Here is a tiny trained network, its code and every weight. The questions are about switching its units off for an input and a target symbol, where a switched-off unit gives its printed mean instead of its output.

import numpy as np


def w(rows, s, z=0):
    codes = np.array(rows[::2]) - 128.0
    scale = np.full(codes.shape[1], s)
    scale[-1] = z or s
    return codes * scale


def f(y):
    return np.maximum(y, 0)


def softmax(a):
    e = np.exp(a - a.max(-1, keepdims=True))
    return e / e.sum(-1, keepdims=True)


def log_softmax(a):
    a = a - a.max(-1, keepdims=True)
    return a - np.log(np.exp(a).sum(-1, keepdims=True))


def net(x, mask):
    ids = ['αβδεηθλξπστφψω'.index(c) for c in x.split()]
    T = len(ids)
    res = E[ids] + P[:T]
    u = 0
    for l in range(2):
        q, k, v = (res @ M[l].T for M in (Q, K, V))
        z = softmax(np.where(np.tri(T) > 0, q @ k.T / 2**0.5, -1e9)) @ v
        res = res + np.where(mask[u], z, O[l][:, -1]) @ O[l][:, :-1]
        u += 1
        y = f(res @ A[l][:, :-1].T + A[l][:, -1])
        res = res + np.where(mask[u : u + 12], y, B[l][:, -1]) @ B[l][:, :-1]
        u += 12
    return log_softmax(res[-1] @ U[:, :-1].T + U[:, -1])


Q, K, V, O, A, B = {}, {}, {}, {}, {}, {}
E = w([
[109,81,69,77,174],'α',
[119,139,158,170,103],'β',
[166,108,154,121,125],'δ',
[225,51,139,59,103],'ε',
[128,82,159,224,55],'η',
[156,126,35,107,128],'θ',
[124,153,145,181,76],'λ',
[147,78,131,134,124],'ξ',
[185,96,141,105,121],'π',
[183,204,194,59,136],'σ',
[133,93,2,51,175],'τ',
[67,189,65,112,219],'φ',
[137,60,215,91,67],'ψ',
[60,189,234,165,113],'ω',
],0.018)
P = w([
[163,94,61,5,38],'0',
[162,101,132,137,187],'1',
[1,189,128,87,114],'2',
[156,105,141,138,194],'3',
[24,153,120,106,81],'4',
[160,106,141,138,190],'5',
[52,130,106,117,60],'6',
[103,127,150,124,254],'7',
[82,112,75,154,19],'8',
[192,80,100,185,138],'9',
],0.0096)
Q[0] = w([
[62,138,109,253,63],'L0H1',
[75,149,153,208,119],'L0H1',
],0.0045)
K[0] = w([
[127,51,13,165,62],'L0H1',
[20,86,233,254,196],'L0H1',
],0.0048)
V[0] = w([
[163,101,151,171,151],'L0H1',
[199,254,190,36,155],'L0H1',
],0.0051)
O[0] = w([
[192,125,143,251,46,103],'L0H1',
[211,72,48,234,2,253],'L0H1',
],0.0068,0.0045)
A[0] = w([
[167,137,188,141,117,113],'L0N1',
[42,237,146,124,116,121],'L0N2',
[72,41,76,119,87,255],'L0N3',
[107,119,64,91,51,6],'L0N4',
[166,51,109,112,63,149],'L0N5',
[162,84,94,114,177,183],'L0N6',
[138,25,142,160,180,96],'L0N7',
[99,91,81,73,129,69],'L0N8',
[6,117,99,104,60,210],'L0N9',
[126,67,158,124,24,77],'L0N10',
[131,75,138,199,138,215],'L0N11',
[139,95,164,207,189,121],'L0N12',
],0.011,0.0034)
B[0] = w([
[92,153,125,140,122,195],'L0N1',
[129,111,95,29,86,193],'L0N2',
[155,134,139,17,60,241],'L0N3',
[112,168,180,163,151,193],'L0N4',
[113,133,137,147,180,255],'L0N5',
[63,127,84,153,157,192],'L0N6',
[38,8,101,124,165,174],'L0N7',
[134,118,145,153,72,179],'L0N8',
[176,83,160,145,210,223],'L0N9',
[121,74,192,128,186,230],'L0N10',
[128,178,156,90,154,195],'L0N11',
[36,194,155,176,140,170],'L0N12',
],0.011,0.0075)
Q[1] = w([
[10,253,193,110,80],'L1H1',
[73,51,203,249,158],'L1H1',
],0.006)
K[1] = w([
[17,255,141,94,169],'L1H1',
[72,124,174,207,229],'L1H1',
],0.0073)
V[1] = w([
[253,178,145,74,170],'L1H1',
[67,76,93,161,125],'L1H1',
],0.0031)
O[1] = w([
[120,82,75,86,171,2],'L1H1',
[90,102,113,91,255,142],'L1H1',
],0.0094,0.00049)
A[1] = w([
[252,144,111,126,188,54],'L1N1',
[77,107,167,147,92,1],'L1N2',
[109,129,195,90,100,159],'L1N3',
[112,142,150,140,191,196],'L1N4',
[79,145,107,100,81,17],'L1N5',
[132,224,60,128,128,119],'L1N6',
[114,147,135,23,146,185],'L1N7',
[89,172,81,87,127,142],'L1N8',
[132,176,12,149,141,57],'L1N9',
[183,206,87,90,60,127],'L1N10',
[98,77,105,35,56,117],'L1N11',
[134,53,77,118,174,18],'L1N12',
],0.013,0.0061)
B[1] = w([
[121,66,122,36,34,154],'L1N1',
[74,224,123,38,145,156],'L1N2',
[133,222,95,110,105,226],'L1N3',
[165,36,93,205,118,203],'L1N4',
[178,130,82,251,32,139],'L1N5',
[254,55,235,168,176,146],'L1N6',
[165,128,96,78,143,248],'L1N7',
[128,126,180,209,104,165],'L1N8',
[148,205,50,65,148,143],'L1N9',
[68,82,144,53,209,162],'L1N10',
[114,87,225,185,116,220],'L1N11',
[99,184,47,109,78,170],'L1N12',
],0.0091,0.015)
U = w([
[128,88,168,173,180,66],'α',
[174,153,194,207,102,194],'β',
[83,106,149,143,78,91],'δ',
[60,169,111,3,149,99],'ε',
[123,116,118,139,165,115],'η',
[186,140,121,157,190,90],'θ',
[55,165,165,131,165,100],'λ',
[94,132,106,111,163,108],'ξ',
[118,215,128,122,67,96],'π',
[127,145,163,184,135,185],'σ',
[114,101,86,87,156,12],'τ',
[102,172,77,94,68,112],'φ',
[131,221,46,52,138,253],'ψ',
[207,53,175,104,101,117],'ω',
],0.012,0.0066)

Each question gives the input, a string of symbols that net reads in full, and the target symbol t.
The units are the heads (2 rows each of Q, K, V and O) and the neurons (one row each of A and B). Each row of codes is followed by its name. A weight is (code - 128) times the scale printed after its matrix; where a second scale follows, it is the last column's (O, A, B and U).
mask holds one flag per unit, layer by layer, with each layer's heads first. A switched-off unit (its flag False) gives its mean, the last column of its rows in O or B, instead of its output. The means were averaged over made-up inputs and are rounded, as every weight is.
A unit's drop is (log p(t) with every unit on - log p(t) with that unit switched off) / (log p(t) with every unit on - log p(t) with every unit switched off).
The circuit of an input: a set's keep is (log p(t) with only the set's units on - log p(t) with every unit switched off) / (log p(t) with every unit on - log p(t) with every unit switched off). Starting from the 12 units with the biggest drops (on a tie, the unit counted first), units are removed one at a time, each time the one whose removal leaves the highest keep (on an exact tie, the one counted first), for as long as the keep stays at least 0.8.
circuit, biggest first: the units of the circuit, biggest drop first
k most important neurons: the k neurons with the biggest drops, biggest first
k most important neurons of layer l: the k neurons of layer l with the biggest drops, biggest first
input α φ η σ φ ψ σ ψ σ φ, target θ: 4 most important neurons	(L1N6; L1N9; L1N8; L1N3)
input β σ π ε α, target ω: most important neuron of layer 0	(L0N3)
input η η η α ξ, target ω: circuit, biggest first	(L1N11; L0N3)
input σ α ξ η σ σ ω σ α θ, target ψ: 2 most important neurons	(L1N9; L0N5)
input α σ σ θ σ σ σ σ ω, target ω: 2 most important neurons of layer 1	(L1N11; L1N12)
input η η δ σ θ, target ω: circuit, biggest first	(L1N11; L0N3)
input ε σ ω, target ω: circuit, biggest first	(L1N11; L0N2; L1N7)
input ψ δ σ η θ ψ, target ε: circuit, biggest first	(L1N2; L0N7; L0N9)
input β π ω η η ω η ψ, target ε: circuit, biggest first	(L1N2; L0N7)
input σ ε δ, target ω: 3 most important neurons of layer 1	(L1N12; L1N2; L1N9)
input ε σ η η ξ σ η π τ θ, target ψ: 2 most important neurons	(L1N9; L0N6)
input σ σ ω θ ε β η η σ δ, target α: 3 most important neurons of layer 1	(L1N4; L1N3; L1N7)
input η η θ, target ω: 2 most important neurons	(L1N11; L1N8)
input σ η τ τ τ σ σ π η, target ε: 2 most important neurons of layer 1	(L1N3; L1N11)
input σ σ σ ψ ω ξ σ, target β: circuit, biggest first	(L0N3; L0H1; L1N7)
input θ σ β, target ω: 2 most important neurons	(L1N11; L0N2)
input ψ θ η, target ω: most important neuron	(L0N9)
input σ σ δ ε ξ η ω θ φ, target ω: 4 most important neurons of layer 1	(L1N11; L1N8; L1N3; L1N2)
input σ σ φ φ η σ ε α λ, target ω: 3 most important neurons of layer 0	(L0N9; L0N2; L0N12)
input β ω δ ξ ω, target ε: circuit, biggest first	(L0N2)
input η θ τ β π φ ψ δ, target α: 2 most important neurons of layer 0	(L0N3; L0N12)
